Below are the code and all the weights of a small trained network. Each question names an input and a class and asks about switching units off, where a switched-off unit gives its printed mean instead of its output.

import numpy as np


def w(rows, s, z=0):
    codes = np.array(rows[::2]) - 128.0
    scale = np.full(codes.shape[1], s)
    scale[-1] = z or s
    return codes * scale


def norm(h):
    return h / np.sqrt((h * h).mean(-1, keepdims=True) + 1e-5)


def f(y):
    return y / 2 * (1 + np.tanh(0.7978845608 * (y + 0.044715 * y**3)))


def log_softmax(a):
    a = a - a.max(-1, keepdims=True)
    return a - np.log(np.exp(a).sum(-1, keepdims=True))


def net(x, mask):
    res = np.array(x, float).reshape(1, 8) / 4 @ E
    u = 0
    for l in range(2):
        y = f(norm(res) @ A[l][:, :-1].T + A[l][:, -1])
        res = res + np.where(mask[u : u + 5], y, B[l][:, -1]) @ B[l][:, :-1]
        u += 5
    return log_softmax(norm(res)[-1] @ U[:, :-1].T + U[:, -1])


A, B = {}, {}
E = w([
[68,195,80,77,245,172,235],'x0',
[156,71,157,111,144,135,181],'x1',
[119,90,185,135,128,2,138],'x2',
[162,71,251,4,171,155,80],'x3',
[121,150,81,147,197,98,54],'x4',
[149,96,68,110,202,195,216],'x5',
[71,181,165,128,91,217,94],'x6',
[28,117,73,49,87,110,116],'x7',
],0.00079)
A[0] = w([
[172,64,138,61,186,70,52,60],'L0N1',
[116,66,159,16,237,16,19,26],'L0N2',
[249,93,194,158,130,43,213,4],'L0N3',
[215,7,218,155,33,87,12,68],'L0N4',
[255,113,125,222,121,243,35,24],'L0N5',
],0.0026,0.0025)
B[0] = w([
[127,99,144,62,150,96,43,126],'L0N1',
[208,5,145,47,244,77,5,147],'L0N2',
[223,32,211,224,156,130,232,105],'L0N3',
[76,213,82,83,205,187,182,252],'L0N4',
[208,52,6,130,39,235,93,133],'L0N5',
],0.0024,0.0014)
A[1] = w([
[248,45,193,190,191,68,235,3],'L1N1',
[80,21,245,100,179,202,151,104],'L1N2',
[251,36,27,225,119,221,73,18],'L1N3',
[99,161,125,174,26,209,166,81],'L1N4',
[95,160,88,29,79,181,42,154],'L1N5',
],0.0032,0.0023)
B[1] = w([
[207,43,241,234,207,99,243,158],'L1N1',
[115,190,77,203,86,40,70,170],'L1N2',
[178,252,91,219,71,161,83,159],'L1N3',
[170,85,138,94,206,55,53,194],'L1N4',
[218,62,197,180,87,147,181,254],'L1N5',
],0.0028,0.0018)
U = w([
[3,251,251,79,14,12,9,47],'0',
[3,9,15,7,5,7,249,4],'1',
[239,35,249,6,4,253,4,133],'2',
[187,7,211,9,249,8,15,214],'3',
[250,7,251,248,247,8,252,228],'4',
[2,248,4,14,247,253,248,187],'5',
[8,247,12,248,4,7,13,85],'6',
[252,243,5,249,9,252,7,201],'7',
],0.0033,0.0031)

Each question gives the input, the list of numbers given to net, and the class t.
The units are the neurons (one row each of A and B). Each row of codes is followed by its name. A weight is (code - 128) times the scale printed after its matrix; where a second scale follows, it is the last column's (A, B and U).
mask holds one flag per neuron, layer by layer. A switched-off neuron (its flag False) gives its mean, the last column of its row in B, instead of its output. The means were averaged over made-up inputs and are rounded, as every weight is.
A unit's drop is (log p(t) with every unit on - log p(t) with that unit switched off) / (log p(t) with every unit on - log p(t) with every unit switched off).
The circuit of an input: a set's keep is (log p(t) with only the set's units on - log p(t) with every unit switched off) / (log p(t) with every unit on - log p(t) with every unit switched off). Starting from all 10 units, units are removed one at a time, each time the one whose removal leaves the highest keep (on an exact tie, the one counted first), for as long as the keep stays at least 0.8.
units of the circuit, in order: the units of the circuit, biggest drop first
k most important neurons: the k neurons with the biggest drops, biggest first
top k neurons in layer l: the k neurons of layer l with the biggest drops, biggest first
drop of u: that unit's drop, to one decimal
input [-7,5,6,0,1,-2,6,-2], class 0: units of the circuit, in order	L0N4; L1N1
input [-8,-5,2,-1,8,2,-7,-8], class 7: 2 most important neurons	L1N3; L0N5
input [-6,-8,-7,3,0,-8,-2,7], class 2: units of the circuit, in order	L1N5; L1N2
input [6,-1,4,8,-8,6,7,0], class 0: top 2 neurons in layer 1	L1N2; L1N1
input [0,8,-1,2,-3,5,8,5], class 1: units of the circuit, in order	L1N3; L1N2
input [-1,-1,-5,-2,-7,-5,4,0], class 2: units of the circuit, in order	L1N4; L1N2; L1N5; L1N1
input [-7,2,0,7,-3,7,4,-4], class 7: 2 most important neurons	L1N2; L0N5
input [5,8,-1,5,5,4,7,-8], class 7: top 3 neurons in layer 0	L0N4; L0N5; L0N3
input [-3,2,4,-4,6,0,5,7], class 1: units of the circuit, in order	L1N3
input [1,0,-7,7,6,6,5,4], class 2: units of the circuit, in order	L1N5; L0N4
input [-3,5,-1,6,2,-3,4,-6], class 7: 2 most important neurons	L0N5; L1N2
input [0,8,-5,-3,-6,1,0,3], class 1: top 2 neurons in layer 0	L0N4; L0N5
input [-5,6,2,2,-1,-2,2,0], class 0: top 2 neurons in layer 1	L1N2; L1N3
input [8,8,1,4,-1,-7,4,1], class 0: units of the circuit, in order	L1N2
input [2,-6,2,4,-8,-2,1,-3], class 0: drop of L1N1	0.2
input [-7,8,-5,2,-1,6,0,3], class 7: drop of L1N3	0.4
input [-3,-2,-3,0,4,-2,-6,-4], class 7: drop of L1N3	0.2
